Below are the code and all the weights of a small trained network. Each question names an input and a class and asks about switching units off, where a switched-off unit gives its printed mean instead of its output.

import numpy as np


def w(rows, s, z=0):
    codes = np.array(rows[::2]) - 128.0
    scale = np.full(codes.shape[1], s)
    scale[-1] = z or s
    return codes * scale


def f(y):
    return np.maximum(y, 0)


def log_softmax(a):
    a = a - a.max(-1, keepdims=True)
    return a - np.log(np.exp(a).sum(-1, keepdims=True))


def net(x, mask):
    res = np.array(x, float).reshape(1, 8) / 4 @ E
    y = f(res @ A[0][:, :-1].T + A[0][:, -1])
    res = res + np.where(mask, y, B[0][:, -1]) @ B[0][:, :-1]
    return log_softmax(res[-1] @ U[:, :-1].T + U[:, -1])


A, B = {}, {}
E = w([
[127,127,126,132],'x0',
[224,84,118,251],'x1',
[234,224,136,94],'x2',
[127,134,125,135],'x3',
[44,162,255,159],'x4',
[125,137,119,137],'x5',
[124,126,128,129],'x6',
[124,133,118,140],'x7',
],0.0099)
A[0] = w([
[221,138,101,123,55],'neuron 0',
[233,136,130,134,164],'neuron 1',
[165,252,156,79,166],'neuron 2',
[125,149,107,62,254],'neuron 3',
[247,155,57,154,111],'neuron 4',
[104,74,91,152,221],'neuron 5',
[181,45,205,180,119],'neuron 6',
[125,75,27,57,139],'neuron 7',
],0.011,0.0048)
B[0] = w([
[68,150,96,14,197],'neuron 0',
[87,50,75,95,218],'neuron 1',
[191,185,19,210,232],'neuron 2',
[126,200,189,176,206],'neuron 3',
[71,96,65,23,247],'neuron 4',
[171,184,254,162,180],'neuron 5',
[161,83,123,183,184],'neuron 6',
[235,173,210,247,204],'neuron 7',
],0.0066,0.013)
U = w([
[145,161,154,195,159],'0',
[201,114,80,185,206],'1',
[2,115,119,73,1],'2',
],0.013,0.00062)

Each question gives the input, the list of numbers given to net, and the class t.
The units are the neurons (one row each of A and B). Each row of codes is followed by its name. A weight is (code - 128) times the scale printed after its matrix; where a second scale follows, it is the last column's (A, B and U).
mask holds one flag per neuron, in row order. A switched-off neuron (its flag False) gives its mean, the last column of its row in B, instead of its output. The means were averaged over made-up inputs and are rounded, as every weight is.
A unit's drop is (log p(t) with every unit on - log p(t) with that unit switched off) / (log p(t) with every unit on - log p(t) with every unit switched off).
The circuit of an input: a set's keep is (log p(t) with only the set's units on - log p(t) with every unit switched off) / (log p(t) with every unit on - log p(t) with every unit switched off). Starting from all 8 units, units are removed one at a time, each time the one whose removal leaves the highest keep (on an exact tie, the one counted first), for as long as the keep stays at least 0.8.
circuit, biggest first: the units of the circuit, biggest drop first
most important unit: the unit with the biggest drop
top k neurons: the k neurons with the biggest drops, biggest first
drop of u: that unit's drop, to one decimal
input [-1,-6,-6,7,-4,-5,4,8], class 0: most important unit -> neuron 7
input [2,8,8,0,-5,3,-1,-5], class 2: circuit, biggest first -> [neuron 4; neuron 0]
input [1,7,3,-1,-8,5,-7,6], class 2: circuit, biggest first -> [neuron 4; neuron 0]
input [-1,2,5,7,5,5,5,-6], class 1: circuit, biggest first -> [neuron 2; neuron 3]
input [3,7,3,4,8,-6,-1,3], class 1: circuit, biggest first -> [neuron 6; neuron 3]
input [7,-8,6,-4,0,-2,4,2], class 1: top 2 neurons -> [neuron 2; neuron 5]
input [1,1,1,-6,-8,-8,4,-3], class 2: top 4 neurons -> [neuron 4; neuron 0; neuron 2; neuron 1]
input [4,-1,-5,5,-6,-2,1,-6], class 0: circuit, biggest first -> [neuron 5; neuron 2; neuron 7]
input [2,4,4,-3,8,-5,-8,2], class 1: circuit, biggest first -> [neuron 3; neuron 5; neuron 6]
input [-7,3,2,2,-7,6,8,0], class 2: top 3 neurons -> [neuron 4; neuron 0; neuron 2]
input [0,-4,0,2,-6,-1,1,6], class 0: top 2 neurons -> [neuron 7; neuron 3]
input [7,-8,7,-1,-2,-5,1,-8], class 1: top 2 neurons -> [neuron 2; neuron 5]
input [-6,2,7,1,-2,-8,-7,7], class 2: drop of neuron 4 -> 0.3
input [-2,-4,-7,5,-8,-8,-8,6], class 0: drop of neuron 5 -> 0.1
input [6,-2,-4,-4,-6,-6,-7,3], class 0: drop of neuron 3 -> 0.0
input [5,8,7,5,-5,-2,2,7], class 2: drop of neuron 4 -> 0.2
